Here is a tiny trained network, its code and every weight. The questions are about switching its units off for an input and a target symbol, where a switched-off unit gives its printed mean instead of its output.

import numpy as np


def w(rows, s, z=0):
    codes = np.array(rows[::2]) - 128.0
    scale = np.full(codes.shape[1], s)
    scale[-1] = z or s
    return codes * scale


def f(y):
    return np.maximum(y, 0)


def softmax(a):
    e = np.exp(a - a.max(-1, keepdims=True))
    return e / e.sum(-1, keepdims=True)


def log_softmax(a):
    a = a - a.max(-1, keepdims=True)
    return a - np.log(np.exp(a).sum(-1, keepdims=True))


def net(x, mask):
    ids = ['αβγδζηθμξπστφψ'.index(c) for c in x.split()]
    T = len(ids)
    res = E[ids] + P[:T]
    r = res
    for j in range(2):
        rows = slice(4 * j, 4 * j + 4)
        q, k, v = (r @ M[0][rows].T for M in (Q, K, V))
        z = softmax(np.where(np.tri(T) > 0, q @ k.T / 4**0.5, -1e9)) @ v
        o = O[0][rows]
        res = res + np.where(mask[j], z, o[:, -1]) @ o[:, :-1]
    y = f(res @ A[0][:, :-1].T + A[0][:, -1])
    res = res + np.where(mask[2:6], y, B[0][:, -1]) @ B[0][:, :-1]
    return log_softmax(res[-1] @ U[:, :-1].T + U[:, -1])


Q, K, V, O, A, B = {}, {}, {}, {}, {}, {}
E = w([
[106,140,140],'α',
[93,185,140],'β',
[4,150,110],'γ',
[29,55,116],'δ',
[56,152,136],'ζ',
[152,124,27],'η',
[58,151,197],'θ',
[119,150,134],'μ',
[202,173,126],'ξ',
[122,90,153],'π',
[165,145,152],'σ',
[190,112,185],'τ',
[197,99,95],'φ',
[126,144,146],'ψ',
],0.02)
P = w([
[170,110,10],'0',
[236,110,195],'1',
[149,38,20],'2',
[244,108,203],'3',
[159,2,20],'4',
[244,109,210],'5',
],0.0042)
Q[0] = w([
[174,191,1],'head 1',
[63,177,167],'head 1',
[135,51,215],'head 1',
[211,96,180],'head 1',
[211,148,7],'head 2',
[145,69,127],'head 2',
[90,141,171],'head 2',
[146,158,146],'head 2',
],0.0098)
K[0] = w([
[186,166,6],'head 1',
[45,186,156],'head 1',
[135,56,225],'head 1',
[180,84,224],'head 1',
[168,119,12],'head 2',
[186,91,198],'head 2',
[92,148,147],'head 2',
[92,111,90],'head 2',
],0.011)
V[0] = w([
[186,86,182],'head 1',
[72,175,140],'head 1',
[87,173,254],'head 1',
[101,155,188],'head 1',
[129,95,176],'head 2',
[130,134,67],'head 2',
[128,130,111],'head 2',
[121,178,201],'head 2',
],0.0097)
O[0] = w([
[238,159,177,27],'head 1',
[40,120,148,148],'head 1',
[96,158,255,3],'head 1',
[96,141,195,74],'head 1',
[153,102,222,101],'head 2',
[68,147,66,186],'head 2',
[107,136,112,145],'head 2',
[246,115,141,20],'head 2',
],0.0059,0.0017)
A[0] = w([
[106,251,196,117],'neuron 1',
[40,130,118,49],'neuron 2',
[46,126,226,66],'neuron 3',
[153,174,235,5],'neuron 4',
],0.015,0.0027)
B[0] = w([
[85,231,37,213],'neuron 1',
[74,55,168,227],'neuron 2',
[220,194,211,254],'neuron 3',
[101,9,89,207],'neuron 4',
],0.015,0.012)
U = w([
[71,169,89,195],'α',
[1,247,63,33],'β',
[110,124,192,116],'γ',
[66,64,94,2],'δ',
[34,195,168,30],'ζ',
[50,122,51,186],'η',
[133,208,162,196],'θ',
[90,159,84,225],'μ',
[238,158,84,58],'ξ',
[143,156,83,189],'π',
[217,199,124,84],'σ',
[172,84,128,144],'τ',
[136,158,22,75],'φ',
[121,172,107,224],'ψ',
],0.0095,0.0071)

Each question gives the input, a string of symbols that net reads in full, and the target symbol t.
The units are the heads (4 rows each of Q, K, V and O) and the neurons (one row each of A and B). Each row of codes is followed by its name. A weight is (code - 128) times the scale printed after its matrix; where a second scale follows, it is the last column's (O, A, B and U).
mask holds one flag per unit, heads first, then neurons. A switched-off unit (its flag False) gives its mean, the last column of its rows in O or B, instead of its output. The means were averaged over made-up inputs and are rounded, as every weight is.
A unit's drop is (log p(t) with every unit on - log p(t) with that unit switched off) / (log p(t) with every unit on - log p(t) with every unit switched off).
The circuit of an input: a set's keep is (log p(t) with only the set's units on - log p(t) with every unit switched off) / (log p(t) with every unit on - log p(t) with every unit switched off). Starting from all 6 units, units are removed one at a time, each time the one whose removal leaves the highest keep (on an exact tie, the one counted first), for as long as the keep stays at least 0.8.
circuit, biggest first: the units of the circuit, biggest drop first
top k neurons: the k neurons with the biggest drops, biggest first
drop of u: that unit's drop, to one decimal
input δ η σ η η τ, target δ: circuit, biggest first	[neuron 4; neuron 3]
input θ ψ θ β, target β: circuit, biggest first	[neuron 1]
input α η δ σ η, target η: top 2 neurons	[neuron 3; neuron 1]
input φ τ τ, target τ: top 2 neurons	[neuron 4; neuron 2]
input η γ ζ, target γ: top 3 neurons	[neuron 1; neuron 2; neuron 4]
input η ξ ζ, target η: circuit, biggest first	[neuron 3; head 1]
input β β τ, target τ: circuit, biggest first	[neuron 1; head 1; neuron 4]
input δ η γ δ, target γ: circuit, biggest first	[neuron 1; neuron 2; neuron 3; head 2]
input β β φ π, target τ: circuit, biggest first	[head 1; neuron 1; neuron 4]
input β ξ δ π θ η, target φ: circuit, biggest first	[head 1; neuron 3; neuron 2]
input η α ξ π, target τ: top 3 neurons	[neuron 4; neuron 1; neuron 2]
input ζ ξ φ π η ζ, target θ: circuit, biggest first	[neuron 3; head 1]
input β δ μ β β, target β: circuit, biggest first	[neuron 1; head 1]
input φ σ η α π γ, target ζ: top neuron	[neuron 2]
input δ η β, target η: top 3 neurons	[neuron 3; neuron 1; neuron 2]
input μ ξ α β δ, target δ: top 2 neurons	[neuron 3; neuron 1]
input μ ζ δ δ ψ δ, target γ: top 2 neurons	[neuron 1; neuron 2]
input μ α δ, target δ: drop of neuron 2	0.5
input σ β γ, target γ: drop of neuron 2	0.3
input δ ζ ξ σ, target η: drop of head 1	0.3
input β μ ζ φ, target ξ: drop of neuron 2	0.7
